<68>: -28 31 10 -33 4 -13 34 47 53 -38 -32 -11 -3 34 -42 -67 32 11 -21 24 -27 50 -13 -43 -39 3 15 -27 -58
<86>: 11 52 -38 34 -13 28 -24 -66 -28 -64 79 18 -42 -26 5 -7 -60 0 -48 -72 -89 1 85 19 46 47 -67 -70 39
<122>: -18 -3 -4 -19 -4 -10 15 34 31 -36 -14 -11 -8 15 -42 -48 9 7 -22 5 -33 34 1 -33 -21 8 -3 -29 -36
gone <68>: -43 -39 53 -32 -3 -42 -21 -27 4 15 -13 24 11 34 10 50 -28 -67 47 -38 -58 31 -13 -27 34 -33 3 -11 -> 32
key -> tag
8 -> Q_651
3 -> Q_896
-67 -> Q_630
34 -> Q_78
key <68> 26:  -> Q_896
loc: 4 -> <68>, 5
loc: 32 -> <68>, 17
size: -18 -3 -4 -19 -4 -10 15 34 31 -36 -14 -11 -8 15 -42 -48 9 7 -22 5 -33 34 1 -33 -21 8 -> 26
gone <68>: 32 31 -32 -58 15 -67 -39 4 -11 -33 -21 24 -27 -28 -13 47 10 -27 -13 -42 11 -38 -3 50 53 3 34 34 -> -43

<79>: -6 1 20 18 51 1 -45 43 7 -31 35 -20 2 -19 -3 -52
<34>: -28 12 14 -30 -2 3 -5 25 -25 -1 14 -4 13 12 3 19
<105>: 39 -16 0 -16 4 4 1 25 12 6 -71 42 -7 4 -25 1
<134>: 43 1 11 3 18 32 -10 7 8 4 -11 -5 -37 -13 18 -11
<123>: -21 12 5 -12 1 9 -7 12 0 1 15 3 1 -2 3 -16
<204>: -9 0 -8 -2 -18 -6 11 5 -4 6 -17 5 14 -3 -16 48
<135>: -11 10 4 -13 8 8 -1 22 27 -2 -1 7 6 47 -23 -10
<138>: -29 3 -5 -9 -33 -15 20 -23 45 -5 -3 17 17 -20 -30 -25
<74>: 6 -28 -17 71 14 -49 19 -24 45 -5 -3 17 17 -20 -30 -2
<176>: -29 3 -5 -9 -33 -15 20 -23 -26 10 6 5 18 -9 4 30
<47>: 4 16 19 -34 -6 44 -5 12 -22 20 -10 19 -33 -25 41 -8
size: -11 10 4 -13 8 8 -1 22 27 -2 -1 7 6 47 -23 -10 -> 16
-9 0 -8 -2 -18 -6 11 5 -4 6 -17 5 14 -3 -16 48 -> <204>
size: -11 10 4 -13 8 8 -1 22 27 -2 -1 -> 11
size: 43 1 11 3 18 32 -10 7 8 4 -11 -5 -37 -13 18 -11 -> 16

<50>: -12 7 11 2 -3 -12 -3 5
<141>: -45 31 41 -5 3 -46 -15 17
<118>: -65 55 68 8 17 -59 -25 25
<116>: 35 -22 -52 -52 36 41 7 -23
<76>: 22 -11 -25 -16 16 22 5 -12
<151>: 17 -8 -18 -10 11 17 3 -9
<43>: 32 -17 35 -35 29 34 6 -19
<186>: 36 -22 -53 -54 37 42 7 -23
<6>: -15 8 14 2 -4 -16 -4 -23
loc: 31 -> <141>, 2
-15 8 14 2 -4 -16 -4 -23 -> <6>
both <116> <6>:  -> -23

